(in the rows, 128 means zero)
Each row is followed by its class.
[140,161,96,114,124,120,103,100,106,129,151,118,148,110,95,182,140,94,128,111,134,121,119,131,118,160,94,86,165,145,115,122,122,108,121,61,139,74,146,154,143,109,148,110,169,102,98,121,128]	Rimik
[81,200,114,158,84,78,161,114,156,133,54,72,162,91,126,115,140,118,130,110,155,80,143,116,64,100,150,134,197,31,158,128,144,111,156,92,96,81,103,190,162,186,140,106,242,135,93,101,68]	veki
[158,140,135,152,107,105,138,109,154,158,112,94,137,159,132,89,103,130,132,111,167,139,137,142,104,116,186,118,120,117,148,137,141,117,156,94,103,82,99,179,186,150,130,146,166,144,94,113,106]	kalo
[147,131,150,184,91,132,147,115,146,151,126,103,119,153,107,102,126,124,125,112,161,126,116,147,107,129,178,128,136,89,140,153,149,147,131,115,127,96,74,177,173,143,140,144,173,167,92,103,48]	beb
[151,158,114,127,119,114,94,114,119,118,133,123,127,134,104,170,126,105,136,122,143,131,138,137,124,148,91,87,156,151,130,141,129,119,144,88,155,98,135,139,148,123,154,111,138,117,119,126,137]	baner
[127,162,132,95,122,116,104,96,132,129,159,132,138,138,113,154,133,115,141,109,145,140,169,146,114,175,105,75,181,164,119,129,133,125,142,80,135,66,125,155,116,121,158,130,151,100,128,116,127]	veki
[136,147,110,111,96,116,95,100,126,125,128,113,121,152,111,175,124,107,136,105,139,128,132,137,124,169,110,50,182,151,143,127,151,114,132,53,143,107,127,125,132,106,161,115,157,130,89,119,127]	tege
[147,56,162,117,82,91,117,110,129,144,127,162,149,135,130,141,93,162,138,134,146,126,142,116,141,118,102,102,163,130,98,128,163,91,109,96,126,116,153,144,126,144,91,156,151,125,110,126,119]	tetud
[147,74,113,122,92,82,105,128,145,126,122,121,145,132,156,131,89,143,135,142,119,128,176,132,108,99,126,72,169,127,103,96,140,104,94,81,163,116,193,105,124,119,99,154,188,129,86,153,116]	tege
[165,152,150,166,100,125,148,128,153,138,139,96,139,135,140,117,135,149,118,121,155,115,140,113,112,120,167,93,150,123,160,126,172,123,133,77,107,99,96,173,150,151,162,111,164,126,108,117,78]	Rimik
[117,95,104,114,83,87,128,114,145,140,137,138,154,99,150,133,103,129,133,145,133,93,115,99,89,107,117,68,179,110,87,101,141,105,123,96,150,145,144,189,134,115,105,151,161,112,86,141,120]	Rimik
[152,132,103,119,106,123,100,107,122,112,139,99,116,143,108,186,122,95,153,135,162,129,117,141,109,154,90,74,150,157,136,137,138,108,141,82,128,117,124,144,147,121,150,141,138,138,122,118,104]	baner
[154,135,79,125,100,121,105,84,121,110,134,119,102,146,89,161,128,108,132,137,151,142,134,149,122,154,96,85,152,120,124,134,155,90,129,73,131,86,109,116,145,115,151,123,158,121,97,119,127]	rorir
[140,152,140,154,104,129,150,119,164,148,115,76,128,127,124,128,119,151,119,118,181,130,114,124,104,114,165,138,166,101,137,147,175,139,130,89,126,98,63,185,159,152,149,127,165,137,97,120,63]	rorir
[160,146,138,155,108,94,139,96,153,146,129,110,135,138,144,122,114,146,135,121,173,118,140,123,114,125,164,94,140,108,161,124,156,105,138,76,144,76,93,176,161,126,153,140,163,124,99,119,85]	kalo
[112,107,159,102,127,131,114,92,124,132,128,78,114,139,71,161,173,124,178,97,155,45,120,141,203,148,75,137,158,133,117,166,133,90,156,96,41,86,152,195,135,75,136,146,171,181,163,59,139]	tetud
[126,154,153,155,113,128,158,114,157,146,137,91,140,160,138,106,126,139,115,123,161,135,132,168,110,120,156,123,153,109,146,135,159,132,142,100,146,89,46,166,156,146,155,129,167,133,101,118,100]	Gusas
[159,147,123,170,113,104,135,133,156,135,120,78,135,145,141,111,106,150,123,129,175,139,133,144,100,107,155,125,153,129,165,150,183,127,130,123,135,101,92,170,152,164,158,131,157,132,99,119,93]	baner
[126,162,74,119,96,107,97,92,119,116,127,122,119,136,90,165,138,100,132,113,133,124,138,138,111,157,95,55,174,112,120,137,140,98,144,88,131,90,106,135,137,119,148,110,160,135,121,126,125]	zizu
[163,121,156,166,105,104,175,114,164,152,120,71,176,145,158,122,145,147,119,114,137,106,144,119,104,118,158,111,166,92,141,122,142,138,125,69,110,96,75,187,148,146,145,119,162,108,83,114,80]	Rimik
[179,149,164,149,86,146,108,93,157,170,140,107,132,130,126,95,127,148,128,101,142,124,166,139,71,108,178,99,166,119,134,132,132,143,157,87,124,110,90,199,160,158,137,96,149,123,94,128,99]	zizu
[155,180,117,109,130,105,98,108,118,109,153,86,116,147,98,185,145,111,124,117,119,133,154,153,115,173,106,63,199,122,153,129,156,94,142,74,129,46,100,135,169,94,171,118,155,124,127,101,118]	Gusas
[141,65,151,123,63,100,103,112,156,138,127,136,134,129,138,141,110,160,147,161,118,132,141,96,126,116,145,53,180,138,113,102,184,71,102,96,104,120,116,150,127,126,102,171,133,105,104,127,109]	zizu
[147,41,142,130,70,70,98,109,139,145,133,137,145,117,143,179,91,165,140,144,138,125,158,108,119,105,136,85,183,154,95,113,166,91,74,86,118,119,167,136,134,137,90,144,141,128,109,146,91]	rorir
[143,137,140,145,85,136,134,116,154,146,125,93,140,146,127,128,107,156,127,99,172,129,117,136,127,116,148,155,147,148,146,149,157,123,118,100,165,99,98,148,148,137,156,146,136,148,101,116,103]	baner
[117,128,161,155,123,127,142,106,156,156,130,93,128,174,139,113,110,133,115,115,158,163,131,161,118,123,182,127,164,149,157,122,170,135,114,92,140,104,98,138,151,139,159,142,162,139,87,117,98]	tege
[138,139,166,150,119,148,139,113,138,149,128,71,148,152,135,124,129,158,137,115,176,136,130,140,139,103,179,140,156,121,152,144,143,128,131,94,133,75,114,161,163,151,140,135,158,124,111,105,103]	rorir
[125,45,135,109,72,84,116,82,132,148,151,145,116,140,118,162,113,159,130,128,138,125,146,151,127,127,104,91,170,136,96,114,196,57,76,84,84,114,146,110,136,152,110,184,149,139,108,123,91]	zizu
[168,133,124,91,135,131,85,81,130,101,135,110,96,135,111,163,141,127,167,111,190,95,143,140,119,148,74,81,147,121,154,153,144,122,155,65,100,157,172,137,108,112,149,132,185,146,119,98,126]	tetud
[148,172,142,151,84,129,135,122,146,151,122,100,145,128,143,90,135,158,121,115,145,128,131,150,110,112,187,99,155,89,134,134,177,109,132,118,126,87,95,167,140,157,128,154,161,128,100,130,95]	zizu
[148,164,155,150,111,130,163,109,138,142,128,84,146,167,149,106,135,142,123,128,165,138,142,176,118,118,176,101,168,111,157,140,169,127,143,89,154,69,65,163,173,147,144,133,179,130,102,123,100]	Gusas
[150,158,142,170,85,131,129,127,176,118,108,73,130,158,133,112,130,136,138,139,159,137,131,138,111,99,159,111,147,128,158,137,159,116,134,119,138,104,60,166,162,125,160,146,150,164,124,118,117]	baner
[141,139,145,173,101,117,151,110,134,161,129,108,125,146,135,106,134,135,129,129,159,126,139,148,107,127,180,90,147,106,157,141,158,139,144,99,133,93,69,204,167,134,141,117,162,143,99,117,82]	beb
[118,171,99,113,127,129,102,83,130,121,129,119,100,97,77,164,112,92,111,133,136,155,127,139,115,143,98,140,159,134,108,121,135,133,125,48,145,95,105,137,162,84,178,120,151,123,126,149,128]	rorir
[105,129,128,165,104,148,149,102,151,152,137,83,143,160,122,107,136,145,124,117,174,123,121,162,126,102,162,141,158,121,170,160,160,137,129,105,138,90,82,170,168,155,152,103,175,138,109,117,87]	Gusas
[164,39,112,124,67,78,93,88,118,157,167,169,112,120,123,170,77,162,133,129,143,140,150,116,126,125,144,50,164,135,106,131,169,102,89,123,135,130,150,159,127,150,133,171,107,130,102,152,66]	rorir
[126,155,112,136,99,101,104,85,112,126,138,144,126,148,91,142,133,112,140,100,160,140,115,162,131,159,123,37,165,110,135,148,150,101,122,142,119,104,147,145,141,139,143,137,153,118,112,132,94]	zizu
[161,149,150,188,93,135,152,118,154,146,122,99,121,124,126,99,137,131,129,127,156,107,108,148,116,131,177,124,145,105,150,150,172,132,121,104,112,115,73,203,149,123,142,149,161,157,95,117,62]	beb
[128,166,104,130,118,97,123,113,146,118,151,106,107,128,101,183,138,85,119,106,120,111,138,122,99,159,78,87,173,107,122,122,126,94,142,78,105,116,90,158,141,111,160,96,143,167,117,95,107]	beb
[107,107,229,127,120,92,125,80,109,174,131,114,97,147,80,121,144,114,124,125,107,143,99,173,140,174,173,112,135,93,102,135,172,91,161,90,51,123,152,129,214,155,129,167,118,80,105,80,51]	zizu
[139,75,156,112,75,93,106,133,143,147,153,152,145,127,147,153,95,155,133,134,130,133,137,139,130,120,108,86,187,136,95,108,174,89,89,101,136,114,125,127,126,149,98,173,142,122,98,134,122]	Gusas
[166,162,140,149,130,135,120,119,140,136,93,111,128,126,119,123,135,160,133,139,179,142,108,145,92,119,175,110,116,115,165,155,178,80,132,107,151,87,123,176,192,156,129,183,169,124,64,107,97]	baner
[132,160,101,119,129,129,110,103,142,110,124,143,113,122,93,162,143,100,138,128,151,123,149,102,118,155,84,86,148,131,129,141,133,141,151,95,120,106,80,154,143,93,168,121,164,123,123,121,121]	veki
[155,147,168,157,83,101,153,87,141,153,164,101,145,131,114,105,122,157,119,115,170,107,144,170,112,131,168,145,161,143,127,161,168,104,152,118,124,79,104,182,137,150,158,160,145,119,101,110,57]	veki
[151,149,129,159,108,126,139,88,139,148,146,84,127,148,131,98,123,135,116,108,138,140,156,170,117,118,170,109,154,108,151,134,175,114,105,80,119,89,116,146,166,160,180,139,172,130,124,124,66]	zizu
[151,142,93,131,112,104,92,93,112,120,126,114,140,129,101,152,128,58,149,135,113,141,156,126,144,152,101,103,193,120,155,112,105,136,154,77,115,52,88,131,165,96,165,73,158,99,114,115,133]	Gusas
[135,67,141,132,73,76,117,100,150,124,144,142,129,126,132,141,97,143,143,147,129,106,140,133,109,112,129,100,161,145,100,90,145,67,91,113,117,113,174,137,114,127,98,180,145,129,111,135,101]	kalo
[197,162,148,147,106,137,125,115,151,145,127,78,150,128,126,110,125,152,137,104,148,117,146,132,91,122,175,90,150,129,140,140,157,114,114,90,110,73,87,204,181,133,152,150,168,139,110,119,59]	zizu
[131,167,84,125,101,160,87,106,96,114,133,113,94,141,98,118,107,69,181,162,139,123,103,138,141,158,139,44,124,195,144,129,162,77,154,97,125,130,97,162,123,129,170,122,161,119,137,98,153]	zizu
[139,160,121,117,118,110,105,110,131,122,147,129,116,141,103,169,124,83,145,115,143,130,130,116,124,163,109,81,161,151,133,109,113,106,164,83,112,85,134,136,145,100,139,114,130,121,124,111,128]	kalo
[143,159,143,155,102,131,158,133,141,149,122,94,142,146,143,109,128,146,131,117,158,124,123,156,122,127,161,91,157,93,157,143,175,119,125,98,149,88,70,175,171,157,148,138,174,130,109,121,76]	Gusas
[121,68,129,103,75,105,119,120,145,148,156,152,142,144,155,123,96,152,139,144,131,122,131,132,123,115,119,93,171,135,104,113,167,71,114,107,143,128,124,137,138,147,95,164,128,128,106,123,133]	Gusas
[112,40,125,128,99,120,120,127,175,160,140,96,142,118,162,116,106,139,145,139,126,123,143,164,121,114,122,150,211,157,106,103,156,109,94,39,113,122,172,142,77,177,106,170,155,116,75,127,102]	tege
[136,134,136,144,98,129,147,123,146,152,129,87,119,159,142,105,123,141,133,140,160,141,140,147,116,122,176,86,155,111,160,137,183,137,146,94,142,99,63,165,169,138,137,115,175,130,115,125,87]	Gusas
[130,37,128,131,64,97,127,106,146,128,155,111,164,171,133,156,112,166,135,153,114,91,139,146,116,105,120,89,151,140,100,141,157,78,103,99,146,135,136,127,126,137,100,188,145,126,99,118,117]	Gusas
[122,54,127,132,46,95,110,128,154,155,148,194,137,137,124,129,100,162,136,128,138,113,139,105,99,130,119,61,155,126,108,124,160,103,105,112,120,132,149,168,143,119,84,171,128,144,100,137,103]	beb
[150,185,152,108,105,146,105,109,155,98,151,112,115,139,86,153,119,77,138,119,157,145,121,153,115,175,127,87,194,199,116,116,127,132,154,65,139,110,156,125,99,93,149,132,155,120,96,136,97]	tege
[128,162,102,125,119,109,105,122,129,120,144,116,115,138,100,166,131,99,141,117,149,127,136,132,109,170,90,56,161,117,146,137,129,117,151,75,119,105,129,159,136,104,140,117,159,138,127,113,121]	beb
[134,155,102,158,107,106,165,81,170,132,121,96,118,162,115,104,119,122,101,106,160,125,127,152,68,116,167,156,144,100,144,136,141,116,151,118,109,95,66,171,155,152,150,142,154,175,95,120,87]	kalo
[137,72,131,108,76,96,116,119,138,131,128,144,166,141,161,138,73,127,148,142,151,137,99,122,123,127,109,121,120,145,77,99,117,70,107,77,149,108,122,110,144,122,81,197,122,145,114,135,132]	kalo
[145,182,69,138,84,103,124,77,130,97,136,137,127,110,87,162,167,99,128,126,188,157,130,162,107,125,92,101,151,118,163,104,135,76,114,117,120,67,92,109,137,112,161,95,182,131,66,136,116]	Rimik
[127,158,114,119,114,127,110,87,122,115,137,107,132,127,79,178,148,93,146,119,143,132,124,134,115,158,101,95,152,130,124,142,116,114,128,115,126,91,107,151,145,119,159,129,165,115,121,105,85]	veki
[136,73,116,106,65,82,109,98,136,154,139,174,122,117,141,161,84,136,130,112,131,111,159,104,110,138,94,73,183,133,94,113,160,86,111,87,108,137,142,139,133,128,120,162,134,149,107,129,119]	veki
[128,60,110,128,61,76,125,84,139,138,143,158,143,137,130,149,89,145,115,161,134,132,151,124,99,111,119,112,169,117,92,115,170,99,111,74,127,123,132,123,131,145,108,164,136,115,110,156,108]	rorir
[137,118,135,176,81,107,132,87,132,171,130,103,121,146,139,123,122,142,135,117,162,131,134,169,109,132,179,91,146,100,160,149,155,102,122,77,149,116,99,186,157,139,129,132,158,172,114,126,85]	beb
[145,164,113,129,104,147,111,137,122,131,134,125,119,133,91,164,138,100,134,100,131,128,120,131,117,172,104,64,170,112,129,137,141,145,122,71,124,87,123,160,147,121,141,140,171,131,99,110,103]	beb
[140,147,103,130,114,135,119,122,124,120,132,80,143,131,104,175,122,75,143,112,158,127,113,134,126,151,105,107,160,154,141,126,102,120,152,61,105,89,135,133,151,96,150,120,154,144,100,123,78]	tege
[138,170,183,138,89,107,140,112,146,140,99,125,161,142,126,139,144,164,140,111,166,136,144,147,86,129,150,128,162,111,141,149,160,117,123,105,146,117,87,140,145,190,124,167,173,125,120,121,101]	veki
[129,153,95,128,110,125,110,84,125,108,129,123,116,123,96,173,136,90,142,129,134,123,132,126,108,166,91,85,182,134,135,132,135,105,125,88,134,103,114,144,134,112,164,121,159,116,124,115,102]	veki
[172,177,117,116,157,96,85,114,118,105,127,138,112,122,89,178,117,109,131,115,131,139,156,113,83,166,105,133,170,168,149,112,125,106,130,133,155,52,100,147,158,95,169,118,121,132,119,106,132]	baner
[126,153,121,96,134,138,107,110,117,105,146,133,126,145,103,148,130,111,133,116,135,115,128,137,99,170,56,97,127,142,119,121,129,119,139,86,122,109,130,140,136,94,156,102,145,123,147,107,139]	tetud
[149,158,158,139,108,118,155,114,157,138,109,118,162,146,129,111,130,137,129,106,153,140,146,135,108,118,143,135,153,127,136,138,147,136,129,94,137,104,91,164,158,148,146,114,164,132,108,115,98]	tetud
[124,155,101,116,101,123,100,108,131,126,136,103,112,138,110,162,137,105,132,122,124,130,147,122,110,157,104,58,178,111,134,117,150,105,156,61,105,93,107,130,137,117,146,106,151,121,130,117,126]	zizu
[183,53,129,140,85,147,77,53,172,149,190,138,132,93,146,129,121,171,126,123,172,127,120,172,102,89,93,92,165,138,124,116,131,113,62,100,143,156,154,183,126,82,148,154,117,122,44,174,80]	tege
[104,67,148,100,88,108,131,108,139,149,157,148,150,120,160,136,94,148,125,153,119,114,129,129,138,108,126,130,172,145,84,102,159,83,109,75,167,116,130,125,128,126,103,163,132,117,104,132,128]	Gusas
[119,169,128,89,122,149,113,138,95,123,144,133,133,131,115,157,120,103,138,126,137,100,121,145,108,153,80,80,157,137,114,119,137,105,157,49,144,95,156,128,183,121,124,132,172,114,127,114,141]	Gusas
[159,156,143,175,115,112,149,93,161,153,127,118,132,122,122,108,134,131,120,117,154,144,163,145,116,114,176,112,159,114,144,149,151,112,131,116,117,91,97,192,170,149,163,141,160,136,103,128,62]	veki
[128,148,134,149,109,125,147,107,149,147,103,96,133,141,153,113,110,128,118,118,156,130,151,128,112,130,153,108,146,111,142,142,158,146,153,57,130,113,76,151,144,153,165,127,179,127,97,114,108]	veki
[125,154,100,142,128,137,91,94,103,120,154,141,124,126,95,172,128,103,149,125,149,128,136,129,102,155,106,40,152,127,162,127,121,106,122,124,138,95,173,162,147,105,162,142,167,98,129,120,99]	veki
[174,158,125,131,122,128,86,109,130,104,143,109,121,142,95,170,130,104,150,129,156,137,135,153,120,148,87,85,156,168,134,138,133,109,127,99,139,97,129,147,137,118,156,131,148,124,125,121,136]	baner
[130,168,117,125,109,95,106,110,108,121,136,133,117,118,92,168,139,89,139,117,151,111,137,149,120,164,107,101,171,117,128,143,122,110,174,70,116,94,151,137,140,110,123,132,158,154,121,117,122]	beb
[111,60,134,111,41,85,121,96,128,165,134,161,124,125,136,124,97,165,117,134,106,124,144,105,120,106,140,125,188,101,101,106,180,94,119,110,124,124,104,116,143,150,108,155,109,130,120,137,114]	zizu
[166,134,122,145,111,123,89,99,93,124,155,119,110,144,100,164,145,111,136,133,141,99,122,159,98,153,73,75,123,117,133,153,134,131,157,81,124,146,104,140,145,126,144,98,150,118,90,101,142]	beb
[167,147,133,170,95,117,143,104,143,167,126,101,140,129,133,121,132,127,134,114,171,138,145,149,110,115,168,100,154,127,148,126,149,126,128,86,122,98,77,192,142,152,138,106,184,138,88,134,110]	Rimik
[177,129,157,133,78,108,136,84,165,126,84,120,128,187,100,128,136,200,112,106,142,112,184,101,71,111,184,89,166,80,161,166,193,120,138,101,101,109,43,164,142,212,144,178,180,168,110,111,102]	zizu
[165,179,124,145,93,118,165,120,145,160,127,123,157,157,139,103,127,136,131,102,155,119,139,106,123,134,172,44,152,133,154,132,188,90,124,79,140,87,103,198,190,138,149,103,186,113,88,105,111]	Rimik
[160,159,129,110,124,121,99,104,118,110,137,120,130,131,89,169,140,113,147,111,144,124,134,141,122,157,80,101,161,150,128,145,136,105,133,83,131,103,141,141,143,112,152,113,155,126,127,102,123]	tetud
[140,140,117,154,102,124,157,118,142,149,96,75,132,145,136,122,130,123,136,102,167,130,120,134,119,122,164,103,165,112,149,146,149,119,129,71,127,123,109,160,167,171,129,96,187,154,102,117,92]	Rimik
[124,54,174,137,69,90,95,102,154,148,134,140,152,136,129,161,89,153,116,136,140,143,128,127,122,115,126,98,188,139,105,103,149,90,101,88,114,106,138,139,124,122,98,170,134,137,84,147,111]	tege
[134,148,156,172,86,123,137,125,162,161,133,97,143,156,126,117,131,152,121,107,152,134,135,164,116,116,163,114,151,117,159,143,169,116,123,110,124,98,62,168,160,152,148,127,157,143,102,117,106]	Gusas
